(in the rows, 128 means zero)
Group and class of each row
[118 130 123 130 132 119  75  96 119 117 132 139 122 136 126 125 141 108
 165 118 158 159 134 125 162 121 138 121 119 130 122 119 224 131 159 139
 124 101 127 111 127 128 129 146 134 145 107 142 149 119 143 115 124  99
 135 125 132 147 158 137 130 117 132 130 134 117 135 135 121 112]	<56>.F
[122 114 104 130 126 145  83 127 121 122 126 116 128 131 140 128 128 118
 148 107 120 192 125 125 166 130 150 118 120 118 133 134 217 144 139 150
 124 109 116 126 133 120 126 145 167 156 125 149 146 137 143 117 133  98
 121 135 127 131 117 136 125 125 124 136 135 127 124 144 131 109]	<52>.H
[105 131 139 125 131 121  62  95 116 107 130 144 124 133 124 128 131 114
 171 130 159 135 148 131 159 125 140 110 114 128 120 124 245 138 140 134
 126 113 122 103 122 115 126 145 141 134 116 137 159 131 137 110 124 115
 125 122 131 142 145 131 130 123 140 127 149 123 131 141 116 112]	<56>.F
[117 120  58 123 113 106  34 135 101 110 128 114 120 143 150 133 136 112
 141  80 119 209 140 112 160 123 171 114 123  75 130 142 175 155 148 130
 121 120 115 109 136  93 114 161 159 117 116 126 212 135 141 107 101  81
 131 116 134 111 102 141 138 124 109 153 140 118 136 151 125 136]	<52>.H
[122 127 129 134 132 134  84 112 124 123 127 136 119 132 130 125 132 105
 145 139 147 148 120 132 167 113 130 119 115 142 116 127 227 142 153 147
 131 119 126 109 130 130 137 145 151 169 118 152 129 116 163 122 126 100
 120 132 123 139 158 135 133 127 121 124 136 132 122 120 125  96]	<52>.H
[109 129 137 132 134 135  76  70 129 131 126 142 119 134 126 121 140  99
 193 108 171 130 130 126 167 124 175 108 125 135 116 124 167 128 143 152
 122 104 124 104 116 123 137 138 149 165 105 154 155 116 150 104 114 124
 136 126 129 147 149 121 136 114 146 133 131 118 130 140 129 112]	<56>.Z
[116 126 122 127 120 125  75 111 133 106 126 130 129 131 129 129 125 130
 132 116 151 141 149 119 152 127 111 109 117 129 125 131 235 142 142 129
 126 135 139 111 134 122 125 145 126 140 109 136 138 130 156 126 104 127
 123 125 138 118 145 139 122 127 115 136 122 133 129 132 119 108]	<56>.F
[121 125 152 128 141 141  97  94 124 114 130 140 128 130 120 126 130 120
 165 141 155 145 146 135 161 132 126 117 119 157 123 119 249 124 141 146
 124 121 131 116 122 145 135 140 131 159 109 148 123 121 147 127 138 118
 125 128 124 166 167 135 124 124 142 125 130 127 124 133 121 100]	<56>.F
[126 129 111 130 129 127  80 127 116 117 130 129 120 135 132 122 136 110
 137 125 136 167 129 127 165 117 127 127 112 131 124 127 226 139 156 138
 121 120 132 113 135 129 129 146 142 156 115 144 140 115 156 119 130  77
 121 129 128 137 154 139 135 126 114 131 128 127 128 126 121 104]	<52>.H
[120 124 101 128 127 140  85 128 121 129 126 123 127 135 136 128 143 119
 142 100 123 191 128 119 165 122 138 117 123 137 126 126 201 138 156 153
 126 117 130 125 137 132 132 145 149 166  98 144 135 113 165 128 125  95
 131 131 129 146 143 142 137 130 116 137 113 129 128 128 125  99]	<52>.H
[136 142  87 126 120 125 104 140 114 138 130 123 121 136 136 128 146 121
 150  81 105 189 128 121 155 125 151 121 123 135 136 129 149 131 167 154
 126 107 136 131 138 135 127 145 143 150  83 125 138  98 163 129 129  98
 139 128 127 152 129 147 147 128 111 132  95 123 133 125 121 110]	<52>.T
[108 120 120 127 119 117  31  90 125  97 129 136 122 138 130 124 132 100
 148 117 174 148 143 120 172 122 129 103 112 113 117 125 252 150 152 130
 124 131 129  90 132 111 124 159 140 146 108 149 170 132 166 109  88 104
 125 125 133 116 165 140 123 119 122 140 139 127 131 141 118 107]	<56>.F
[116 118 134 132 130 136  82  97 130 115 125 135 123 131 127 122 132 108
 171 141 158 138 128 126 155 124 138 117 124 130 122 124 196 133 140 133
 121 131 122 105 125 128 135 143 136 151 126 151 147 129 144 117 119 113
 124 128 129 134 161 133 134 123 133 133 141 124 126 136 127 109]	<56>.F
[134 132 104 128 131 127 105 132 119 141 126 121 125 134 128 129 139 123
 160  95 123 202 125 135 160 122 119 124 116 144 133 128 252 136 156 152
 124 101 132 128 136 140 129 144 136 158 100 141 113 114 161 132 144  80
 133 129 131 157 138 140 129 125 116 130 115 125 133 127 122 101]	<52>.H
[127 122 107 128 123 152  95 140 124 123 124 117 123 132 133 122 122 122
 126 127 112 166 122 122 158 113 126 120 117 137 128 129 199 147 146 149
 127 121 127 133 139 128 133 140 160 167 126 143 126 123 162 130 131 107
 113 145 126 129 123 140 137 134 113 133 120 138 119 128 130  96]	<52>.H
[121 137 132 141 132 123 120  95 139 159 124 135 119 125 130 125 139 102
 147 108 163  91 102 127 144 116 145 126 120 129 114 123  89 125 144 134
 125 117 139 116 121 133 139 129 128 161 111 150 116 106 159 121 100 124
 138 133 126 111 154 121 137 120 119 124 112 129 131 119 134 121]	<56>.Z
[128 134  83 123 111 131  78 152 113 113 126 108 127 136 137 130 131 127
 123  96  98 189 144 114 156 123 134 115 119 126 134 130 190 147 159 145
 128 121 132 131 147 125 126 151 148 150 106 126 149 115 169 125 124  98
 121 131 131 131 120 147 144 137 102 135 106 134 128 127 125 106]	<52>.T
[107 119 137 129 128 146  75  85 129 108 121 143 129 131 128 126 135 117
 147 139 154 127 154 113 150 135 164 110 135 139 123 122 148 117 140 142
 127 141 123 110 123 134 134 143 133 151 112 144 166 127 144 118 111 143
 130 130 130 152 164 138 135 133 148 140 125 126 117 140 124 114]	<56>.F
[134 125 132 134 134 145 117 124 132 132 126 126 127 131 125 122 129 116
 123 146 132 147 107 141 151 118 119 131 122 149 130 128 171 133 146 141
 124 122 133 126 130 143 138 135 140 163 127 154  88 118 149 134 142 107
 122 136 125 141 147 135 131 130 120 122 121 134 121 116 130 102]	<52>.H
[125 129 114 130 127 127  84 123 113 111 126 129 127 135 127 125 137 116
 134 124 128 181 137 116 159 124 136 126 122 140 124 125 193 132 157 146
 127 122 134 119 136 136 129 140 137 154 102 136 146 109 157 125 127 100
 130 133 130 152 155 144 139 133 120 131 114 124 127 130 116 105]	<52>.H
[125 137 102 125 121 122  80 133 117 116 129 128 124 129 131 128 137 119
 144 102 122 170 140 121 155 125 141 116 119 132 125 127 192 139 155 143
 123 114 133 124 137 126 128 146 140 149  98 128 145 110 159 124 120 100
 126 129 129 141 132 140 140 130 114 130 114 126 131 130 120 109]	<52>.T
[121 132  98 124 116 141  68 138 117 120 124 123 122 134 137 131 124 116
 145  99 113 171 132 121 165 120 146 105 115 124 126 130 208 154 152 153
 126 105 130 131 139 118 128 149 173 162 114 137 146 120 170 118 123 111
 118 129 128 126 105 136 131 131 119 128 115 136 122 136 126 100]	<52>.H
[131 134  93 129 121 138  92 143 112 119 124 127 125 136 139 123 141 117
 125 113  97 183 130 113 154 121 153 123 135 145 129 129 127 130 163 154
 125 122 132 129 137 141 134 149 148 163  99 131 149  98 161 129 132 101
 134 130 129 159 148 145 154 137 113 131  98 130 125 121 127 104]	<52>.T
[109 122 125 128 127 138  56  93 125 106 126 136 126 134 131 119 134 107
 154 122 155 150 143 118 165 125 150 107 118 127 120 122 213 143 141 142
 122 123 122  92 121 120 128 152 150 154 116 150 162 131 155 110 107 117
 122 127 137 134 150 133 132 126 134 135 132 128 128 141 124 107]	<56>.F
[123 127 126 128 128 137  91 123 125 120 126 127 128 132 127 129 130 112
 135 128 132 163 130 126 159 123 127 115 117 139 126 127 216 140 148 144
 126 124 132 122 136 131 133 139 142 158 115 142 133 120 156 126 129 101
 117 131 125 140 146 133 132 116 119 130 123 130 129 132 122 103]	<52>.H
[116 120 130 131 129 147 108  98 138 138 128 127 126 128 137 123 133 111
 151 117 151 119 116 126 152 124 163 113 131 131 125 127 109 131 132 141
 127 117 124 115 118 134 135 138 149 161 127 156 138 127 148 115 114 133
 128 131 124 126 122 124 130 123 135 133 125 131 123 134 138 113]	<56>.Z
[119 126 130 135 136 126  97  84 129 141 127 133 123 132 130 128 146 104
 172 103 165 142 121 128 156 124 157 119 130 125 125 128 159 123 143 137
 122 115 130 107 121 132 134 142 133 152 109 153 145 122 141 111 118 106
 138 128 129 141 165 128 124 117 137 135 128 113 135 133 131 121]	<56>.Z
[116 123 127 134 129 138 100  96 135 139 122 136 127 126 131 126 137 107
 157 115 157 123 120 126 153 125 160 115 129 133 121 127 122 126 141 140
 124 116 129 112 122 134 137 137 140 162 111 155 136 118 152 117 109 128
 137 122 127 131 149 126 133 117 135 136 120 126 125 131 130 124]	<56>.Z
[116 123 143 137 137 133 107  84 130 138 127 141 121 128 127 123 140 101
 160 131 167 115 108 130 141 123 171 123 131 130 114 127 103 115 137 140
 122 118 125 102 110 131 139 132 141 155 125 154 146 118 136 112 119 118
 135 127 127 144 165 120 132 119 145 130 132 120 125 131 135 130]	<56>.Z
[115 119 122 130 122 123  59  96 127 100 127 130 124 135 128 129 132 110
 135 126 167 146 141 118 160 127 112 112 116 110 123 127 239 140 144 125
 125 141 132  97 134 120 124 151 131 139 125 149 158 138 148 115 100 110
 123 126 135 112 162 137 124 123 123 139 136 131 131 138 119 113]	<56>.F
